Here is a tiny trained network, its code and every weight. The questions are about switching its units off for an input and a class, where a switched-off unit gives its printed mean instead of its output.

import numpy as np


def w(rows, s, z=0):
    codes = np.array(rows[::2]) - 128.0
    scale = np.full(codes.shape[1], s)
    scale[-1] = z or s
    return codes * scale


def norm(h):
    return h / np.sqrt((h * h).mean(-1, keepdims=True) + 1e-5)


def f(y):
    return np.maximum(y, 0)


def log_softmax(a):
    a = a - a.max(-1, keepdims=True)
    return a - np.log(np.exp(a).sum(-1, keepdims=True))


def net(x, mask):
    res = np.array(x, float).reshape(1, 4) / 4 @ E
    u = 0
    for l in range(2):
        y = f(norm(res) @ A[l][:, :-1].T + A[l][:, -1])
        res = res + np.where(mask[u : u + 4], y, B[l][:, -1]) @ B[l][:, :-1]
        u += 4
    return log_softmax(norm(res)[-1] @ U[:, :-1].T + U[:, -1])


A, B = {}, {}
E = w([
[81,128,151,118,147,137,153,95],'x0',
[112,126,70,69,151,197,178,211],'x1',
[139,94,254,144,100,212,67,176],'x2',
[44,157,98,131,109,134,41,179],'x3',
],0.0054)
A[0] = w([
[197,164,173,81,182,48,205,74,175],'L0N0',
[123,193,166,94,49,38,76,29,17],'L0N1',
[13,197,103,135,1,114,71,124,1],'L0N2',
[145,245,33,224,126,139,171,57,23],'L0N3',
],0.006,0.0029)
B[0] = w([
[174,58,90,117,127,142,88,140,255],'L0N0',
[58,225,23,182,14,162,122,82,213],'L0N1',
[189,3,149,138,175,103,217,155,203],'L0N2',
[131,184,254,97,197,170,104,154,207],'L0N3',
],0.0083,0.0048)
A[1] = w([
[120,201,16,91,254,65,126,107,54],'L1N0',
[6,117,93,145,154,53,89,218,54],'L1N1',
[138,124,84,46,78,155,198,147,64],'L1N2',
[76,174,75,13,155,199,188,217,3],'L1N3',
],0.0068,0.0028)
B[1] = w([
[104,154,254,99,132,194,139,242,232],'L1N0',
[211,40,104,29,164,89,200,16,187],'L1N1',
[38,120,33,201,108,86,120,36,185],'L1N2',
[123,175,120,198,60,83,51,78,254],'L1N3',
],0.0085,0.0054)
U = w([
[88,212,55,220,37,125,101,59,141],'0',
[123,184,243,116,136,205,128,199,234],'1',
[188,11,81,102,150,112,191,85,2],'2',
],0.013,0.0025)

Each question gives the input, the list of numbers given to net, and the class t.
The units are the neurons (one row each of A and B). Each row of codes is followed by its name. A weight is (code - 128) times the scale printed after its matrix; where a second scale follows, it is the last column's (A, B and U).
mask holds one flag per neuron, layer by layer. A switched-off neuron (its flag False) gives its mean, the last column of its row in B, instead of its output. The means were averaged over made-up inputs and are rounded, as every weight is.
A unit's drop is (log p(t) with every unit on - log p(t) with that unit switched off) / (log p(t) with every unit on - log p(t) with every unit switched off).
The circuit of an input: a set's keep is (log p(t) with only the set's units on - log p(t) with every unit switched off) / (log p(t) with every unit on - log p(t) with every unit switched off). Starting from all 8 units, units are removed one at a time, each time the one whose removal leaves the highest keep (on an exact tie, the one counted first), for as long as the keep stays at least 0.8.
circuit, biggest first: the units of the circuit, biggest drop first
most important unit: the unit with the biggest drop
top k neurons: the k neurons with the biggest drops, biggest first
top k neurons in layer l: the k neurons of layer l with the biggest drops, biggest first
drop of u: that unit's drop, to one decimal
input [-5,0,-5,6], class 2: most important unit : L1N1
input [-8,8,8,3], class 0: top 3 neurons in layer 0 : L0N3; L0N2; L0N0
input [-2,6,-6,-6], class 0: top 4 neurons : L1N2; L0N2; L1N3; L1N1
input [-4,-7,7,-1], class 0: top 3 neurons : L1N0; L0N3; L0N1
input [-3,2,-6,8], class 2: top 2 neurons : L1N1; L0N2
input [-8,2,-3,-3], class 1: top 2 neurons in layer 0 : L0N2; L0N3
input [5,5,-8,-8], class 1: top 2 neurons in layer 1 : L1N0; L1N1
input [3,7,7,8], class 2: circuit, biggest first : L1N1; L0N3; L1N0
input [8,7,2,-6], class 0: top 2 neurons : L0N2; L1N3
input [8,6,-7,-6], class 1: top 2 neurons : L1N0; L0N1
input [0,3,-6,6], class 1: top 2 neurons : L1N0; L0N3
input [8,-5,3,-3], class 0: top 2 neurons : L0N1; L1N0
input [8,2,-8,7], class 1: top 2 neurons : L1N0; L0N3
input [-2,0,3,-4], class 2: top 3 neurons : L1N0; L0N3; L1N3
input [-5,3,-4,-4], class 1: top neuron : L0N3
input [2,-4,-5,6], class 2: top 2 neurons : L0N2; L1N1
input [8,6,-6,-4], class 0: top 3 neurons : L1N2; L1N3; L0N0
input [-5,7,7,-6], class 0: top 2 neurons in layer 1 : L1N0; L1N2
input [1,6,3,7], class 2: top 2 neurons in layer 0 : L0N1; L0N2
input [4,-4,1,7], class 2: most important unit : L0N2
input [-5,4,-5,1], class 1: top 2 neurons in layer 0 : L0N1; L0N3
input [-6,-3,-5,0], class 1: drop of L0N3 : 0.3
input [-1,-1,-2,0], class 1: drop of L1N2 : 0.3
